Below is a small trained network, with its code and all its weights. Each question gives an input and a target symbol and asks what happens when units are switched off, that is, made to give their printed mean instead of their output.

import numpy as np


def w(rows, s, z=0):
    codes = np.array(rows[::2]) - 128.0
    scale = np.full(codes.shape[1], s)
    scale[-1] = z or s
    return codes * scale


def f(y):
    return np.maximum(y, 0)


def softmax(a):
    e = np.exp(a - a.max(-1, keepdims=True))
    return e / e.sum(-1, keepdims=True)


def log_softmax(a):
    a = a - a.max(-1, keepdims=True)
    return a - np.log(np.exp(a).sum(-1, keepdims=True))


def net(x, mask):
    ids = ['γεηθλσφ'.index(c) for c in x.split()]
    T = len(ids)
    res = E[ids] + P[:T]
    u = 0
    for l in range(3):
        q, k, v = (res @ M[l].T for M in (Q, K, V))
        z = softmax(np.where(np.tri(T) > 0, q @ k.T / 4**0.5, -1e9)) @ v
        res = res + np.where(mask[u], z, O[l][:, -1]) @ O[l][:, :-1]
        u += 1
        y = f(res @ A[l][:, :-1].T + A[l][:, -1])
        res = res + np.where(mask[u : u + 4], y, B[l][:, -1]) @ B[l][:, :-1]
        u += 4
    return log_softmax(res[-1] @ U[:, :-1].T + U[:, -1])


Q, K, V, O, A, B = {}, {}, {}, {}, {}, {}
E = w([
[165,136,175,87,11,170,53,195],'γ',
[74,119,91,148,166,190,128,237],'ε',
[165,95,236,233,78,55,95,104],'η',
[160,85,141,199,229,95,118,191],'θ',
[35,200,191,154,160,154,169,54],'λ',
[112,193,208,49,251,162,213,51],'σ',
[157,25,107,137,30,61,93,73],'φ',
],0.015)
P = w([
[158,188,58,94,92,188,69,254],'0',
[131,185,41,85,123,101,133,81],'1',
[135,136,87,111,113,140,163,79],'2',
[145,129,142,112,114,152,158,114],'3',
[116,137,185,128,153,154,92,147],'4',
[95,122,180,125,112,172,66,199],'5',
[198,171,185,130,96,120,68,141],'6',
],0.0093)
Q[0] = w([
[112,200,67,176,175,134,131,218],'0.h0',
[148,120,241,183,209,108,1,48],'0.h0',
[106,63,58,97,47,184,107,131],'0.h0',
[188,241,120,169,91,171,86,50],'0.h0',
],0.0061)
K[0] = w([
[126,171,123,177,155,112,152,61],'0.h0',
[166,126,212,172,86,59,239,2],'0.h0',
[79,102,91,81,36,79,131,118],'0.h0',
[72,101,121,104,59,238,152,199],'0.h0',
],0.0053)
V[0] = w([
[4,116,176,125,98,227,96,152],'0.h0',
[189,115,78,78,151,238,159,164],'0.h0',
[208,79,250,115,69,218,78,122],'0.h0',
[230,208,103,218,59,99,200,164],'0.h0',
],0.0034)
O[0] = w([
[6,20,32,66,200,137,21,44,129],'0.h0',
[44,202,157,11,154,90,10,129,182],'0.h0',
[78,170,125,2,162,111,158,173,255],'0.h0',
[78,240,152,174,217,43,63,143,230],'0.h0',
],0.0056,0.00078)
A[0] = w([
[166,87,114,61,212,110,112,253,81],'0.n0',
[47,251,61,131,49,110,122,59,186],'0.n1',
[94,84,110,235,96,190,139,179,104],'0.n2',
[153,101,177,151,104,74,55,81,249],'0.n3',
],0.0051,0.002)
B[0] = w([
[180,80,130,149,146,18,97,92,254],'0.n0',
[244,172,130,177,145,158,110,158,181],'0.n1',
[161,110,110,186,148,53,157,99,187],'0.n2',
[2,13,70,79,159,171,193,205,223],'0.n3',
],0.0076,0.0047)
Q[1] = w([
[7,131,107,88,126,170,113,97],'1.h0',
[122,139,3,84,106,79,183,93],'1.h0',
[73,103,145,129,135,94,80,205],'1.h0',
[176,134,130,95,160,173,131,164],'1.h0',
],0.0068)
K[1] = w([
[87,130,86,160,93,80,145,153],'1.h0',
[253,189,137,169,118,66,25,142],'1.h0',
[77,136,139,189,160,138,190,169],'1.h0',
[158,60,172,129,221,43,137,109],'1.h0',
],0.0064)
V[1] = w([
[171,158,113,123,160,21,183,165],'1.h0',
[115,119,2,105,95,51,145,142],'1.h0',
[84,163,160,8,186,167,196,168],'1.h0',
[128,210,233,132,138,67,37,117],'1.h0',
],0.0068)
O[1] = w([
[177,109,131,113,191,160,87,163,254],'1.h0',
[135,108,113,129,127,105,144,129,128],'1.h0',
[134,131,87,53,129,183,131,96,95],'1.h0',
[73,61,252,126,181,111,235,164,205],'1.h0',
],0.011,0.0041)
A[1] = w([
[76,173,255,168,142,111,100,169,193],'1.n0',
[178,97,110,65,209,240,145,185,254],'1.n1',
[158,60,164,160,108,93,185,108,111],'1.n2',
[125,95,4,52,143,93,190,108,155],'1.n3',
],0.0058,0.00064)
B[1] = w([
[153,162,93,87,97,149,206,188,254],'1.n0',
[148,121,4,126,86,78,158,141,246],'1.n1',
[72,171,185,158,254,123,140,90,212],'1.n2',
[100,153,129,175,171,139,22,139,153],'1.n3',
],0.0094,0.0067)
Q[2] = w([
[168,205,248,113,138,142,69,39],'2.h0',
[147,75,159,140,91,33,138,118],'2.h0',
[177,74,150,134,210,242,182,140],'2.h0',
[205,132,133,208,75,173,170,252],'2.h0',
],0.0047)
K[2] = w([
[188,201,113,155,168,82,141,164],'2.h0',
[138,27,147,107,184,127,2,110],'2.h0',
[112,148,105,104,100,150,155,105],'2.h0',
[192,173,197,129,136,190,121,174],'2.h0',
],0.0071)
V[2] = w([
[114,2,99,174,97,143,124,128],'2.h0',
[44,108,157,161,109,91,155,133],'2.h0',
[91,230,163,153,75,154,150,168],'2.h0',
[121,130,144,158,131,147,164,152],'2.h0',
],0.0079)
O[2] = w([
[225,205,152,193,125,47,144,155,41],'2.h0',
[96,123,234,149,233,179,110,58,117],'2.h0',
[37,141,69,195,226,207,143,128,69],'2.h0',
[107,145,134,179,47,58,255,120,255],'2.h0',
],0.0079,0.0028)
A[2] = w([
[68,52,103,216,119,154,147,144,123],'2.n0',
[101,114,169,194,67,38,155,174,234],'2.n1',
[215,32,161,180,156,88,36,131,205],'2.n2',
[46,148,213,3,139,1,174,39,249],'2.n3',
],0.0046,0.002)
B[2] = w([
[174,121,153,107,193,52,103,150,187],'2.n0',
[94,110,232,203,102,143,60,113,253],'2.n1',
[147,255,124,8,22,183,181,53,250],'2.n2',
[183,92,140,122,95,227,50,185,189],'2.n3',
],0.0079,0.0072)
U = w([
[123,38,155,151,44,137,240,166,37],'γ',
[137,146,129,92,173,40,145,146,55],'ε',
[43,121,113,167,107,177,133,106,162],'η',
[182,128,83,204,124,109,118,208,122],'θ',
[75,97,152,41,189,149,131,145,108],'λ',
[123,1,87,118,43,175,168,148,151],'σ',
[157,150,155,127,116,185,65,91,253],'φ',
],0.0067,0.002)

Each question gives the input, a string of symbols that net reads in full, and the target symbol t.
The units are the heads (4 rows each of Q, K, V and O) and the neurons (one row each of A and B). Each row of codes is followed by its name. A weight is (code - 128) times the scale printed after its matrix; where a second scale follows, it is the last column's (O, A, B and U).
mask holds one flag per unit, layer by layer, with each layer's heads first. A switched-off unit (its flag False) gives its mean, the last column of its rows in O or B, instead of its output. The means were averaged over made-up inputs and are rounded, as every weight is.
A unit's drop is (log p(t) with every unit on - log p(t) with that unit switched off) / (log p(t) with every unit on - log p(t) with every unit switched off).
The circuit of an input: a set's keep is (log p(t) with only the set's units on - log p(t) with every unit switched off) / (log p(t) with every unit on - log p(t) with every unit switched off). Starting from the 12 units with the biggest drops (on a tie, the unit counted first), units are removed one at a time, each time the one whose removal leaves the highest keep (on an exact tie, the one counted first), for as long as the keep stays at least 0.8.
units of the circuit, in order: the units of the circuit, biggest drop first
most important unit: the unit with the biggest drop
top k neurons: the k neurons with the biggest drops, biggest first
k most important neurons of layer l: the k neurons of layer l with the biggest drops, biggest first
drop when u is switched off: that unit's drop, to one decimal
input ε ε θ, target φ: top 2 neurons -> 2.n2; 1.n0
input γ λ η, target λ: most important unit -> 1.n2
input γ λ γ θ, target λ: 2 most important neurons of layer 0 -> 0.n3; 0.n2
input θ γ ε, target θ: units of the circuit, in order -> 2.n2; 1.h0
input θ φ η, target φ: 3 most important neurons of layer 1 -> 1.n1; 1.n2; 1.n0
input σ σ θ λ λ, target σ: units of the circuit, in order -> 1.h0; 1.n1; 2.h0
input σ θ θ η θ σ γ, target σ: units of the circuit, in order -> 1.h0; 2.h0
input σ θ φ σ, target σ: 2 most important neurons of layer 1 -> 1.n1; 1.n2
input ε θ φ ε, target φ: top 2 neurons -> 1.n0; 2.n2
input φ θ σ ε, target θ: top 2 neurons -> 1.n1; 1.n2
input φ θ γ, target θ: units of the circuit, in order -> 2.h0; 1.h0
input γ θ γ γ σ, target σ: top 3 neurons -> 1.n1; 2.n3; 1.n2
input σ λ ε φ θ, target φ: 2 most important neurons of layer 2 -> 2.n2; 2.n0
input λ γ λ θ, target λ: 2 most important neurons of layer 1 -> 1.n1; 1.n2
input θ θ φ ε φ ε, target φ: most important unit -> 1.h0
input ε γ σ θ σ θ, target σ: 2 most important neurons of layer 1 -> 1.n1; 1.n2
input σ σ σ η ε φ φ, target φ: 3 most important neurons of layer 1 -> 1.n0; 1.n3; 1.n1
input θ θ λ σ γ γ, target σ: 2 most important neurons of layer 1 -> 1.n2; 1.n1
input σ σ λ, target σ: 2 most important neurons of layer 1 -> 1.n1; 1.n2
input σ θ θ, target σ: top neuron -> 2.n0
input λ σ λ γ λ γ, target λ: drop when 2.n0 is switched off -> 0.1
input λ θ ε γ φ, target φ: drop when 0.h0 is switched off -> 0.0
